Here is a tiny trained network, its code and every weight. The questions are about switching its units off for an input and a class, where a switched-off unit gives its printed mean instead of its output.

import numpy as np


def w(rows, s, z=0):
    codes = np.array(rows[::2]) - 128.0
    scale = np.full(codes.shape[1], s)
    scale[-1] = z or s
    return codes * scale


def f(y):
    return y / 2 * (1 + np.tanh(0.7978845608 * (y + 0.044715 * y**3)))


def log_softmax(a):
    a = a - a.max(-1, keepdims=True)
    return a - np.log(np.exp(a).sum(-1, keepdims=True))


def net(x, mask):
    res = np.array(x, float).reshape(1, 6) / 4 @ E
    y = f(res @ A[0][:, :-1].T + A[0][:, -1])
    res = res + np.where(mask, y, B[0][:, -1]) @ B[0][:, :-1]
    return log_softmax(res[-1] @ U[:, :-1].T + U[:, -1])


A, B = {}, {}
E = w([
[66,115,52,103,217,132,127],'x0',
[110,63,168,253,231,167,186],'x1',
[86,79,212,155,69,206,60],'x2',
[126,71,77,118,158,75,160],'x3',
[54,118,70,228,46,144,90],'x4',
[158,249,198,92,184,148,105],'x5',
],0.0079)
A[0] = w([
[161,181,69,228,142,95,164,193],'neuron 0',
[95,139,127,209,158,67,166,206],'neuron 1',
[80,110,193,206,59,254,66,218],'neuron 2',
[147,109,136,178,182,101,156,188],'neuron 3',
[128,174,159,112,29,44,25,255],'neuron 4',
[86,176,236,161,93,185,73,125],'neuron 5',
[34,57,113,238,97,74,67,227],'neuron 6',
[139,85,105,75,121,107,110,100],'neuron 7',
[150,83,150,136,58,205,188,135],'neuron 8',
[173,145,139,120,74,75,121,172],'neuron 9',
[168,139,176,136,232,81,190,146],'neuron 10',
[147,174,197,144,174,69,148,157],'neuron 11',
[154,199,188,202,169,229,85,141],'neuron 12',
[91,97,94,160,111,165,177,126],'neuron 13',
[74,164,186,51,104,116,91,132],'neuron 14',
],0.0093,0.0044)
B[0] = w([
[136,158,124,147,69,162,83,185],'neuron 0',
[157,118,98,174,75,177,140,182],'neuron 1',
[165,102,37,192,34,185,174,253],'neuron 2',
[124,98,112,141,120,171,189,174],'neuron 3',
[131,133,72,140,75,140,110,244],'neuron 4',
[117,78,128,139,152,173,248,213],'neuron 5',
[131,98,99,181,105,198,188,229],'neuron 6',
[120,165,135,109,166,101,131,148],'neuron 7',
[137,116,157,160,113,140,80,163],'neuron 8',
[114,144,120,128,95,112,113,175],'neuron 9',
[125,79,124,144,156,161,161,206],'neuron 10',
[149,107,106,123,131,151,167,182],'neuron 11',
[134,47,167,128,186,124,175,217],'neuron 12',
[117,103,123,114,130,146,151,158],'neuron 13',
[127,157,123,155,142,122,97,182],'neuron 14',
],0.012)
U = w([
[133,73,247,70,255,77,227,6],'0',
[146,84,60,199,94,171,237,201],'1',
[130,241,129,85,79,11,83,135],'2',
],0.007,0.0018)

Each question gives the input, the list of numbers given to net, and the class t.
The units are the neurons (one row each of A and B). Each row of codes is followed by its name. A weight is (code - 128) times the scale printed after its matrix; where a second scale follows, it is the last column's (A, B and U).
mask holds one flag per neuron, in row order. A switched-off neuron (its flag False) gives its mean, the last column of its row in B, instead of its output. The means were averaged over made-up inputs and are rounded, as every weight is.
A unit's drop is (log p(t) with every unit on - log p(t) with that unit switched off) / (log p(t) with every unit on - log p(t) with every unit switched off).
The circuit of an input: a set's keep is (log p(t) with only the set's units on - log p(t) with every unit switched off) / (log p(t) with every unit on - log p(t) with every unit switched off). Starting from the 12 units with the biggest drops (on a tie, the unit counted first), units are removed one at a time, each time the one whose removal leaves the highest keep (on an exact tie, the one counted first), for as long as the keep stays at least 0.8.
circuit, biggest first: the units of the circuit, biggest drop first
unit that matters most: the unit with the biggest drop
drop of u: that unit's drop, to one decimal
input [-7,-3,-7,2,-3,8], class 2: circuit, biggest first : neuron 2; neuron 5
input [3,3,3,0,-4,0], class 0: circuit, biggest first : neuron 2; neuron 4; neuron 6
input [1,2,-2,-1,-7,-5], class 0: circuit, biggest first : neuron 2; neuron 4
input [1,2,5,-5,-8,3], class 0: circuit, biggest first : neuron 12; neuron 4; neuron 6
input [5,-1,-1,-1,3,6], class 0: circuit, biggest first : neuron 2; neuron 6; neuron 4
input [8,1,-5,3,-8,-5], class 0: circuit, biggest first : neuron 2; neuron 4
input [-3,5,3,-1,-6,5], class 0: unit that matters most : neuron 12
input [8,-3,-3,0,-6,-2], class 0: drop of neuron 2 : 0.2
input [-2,-3,-3,0,1,-1], class 2: drop of neuron 2 : 0.1
input [0,-1,-3,1,-4,4], class 0: drop of neuron 2 : 0.5
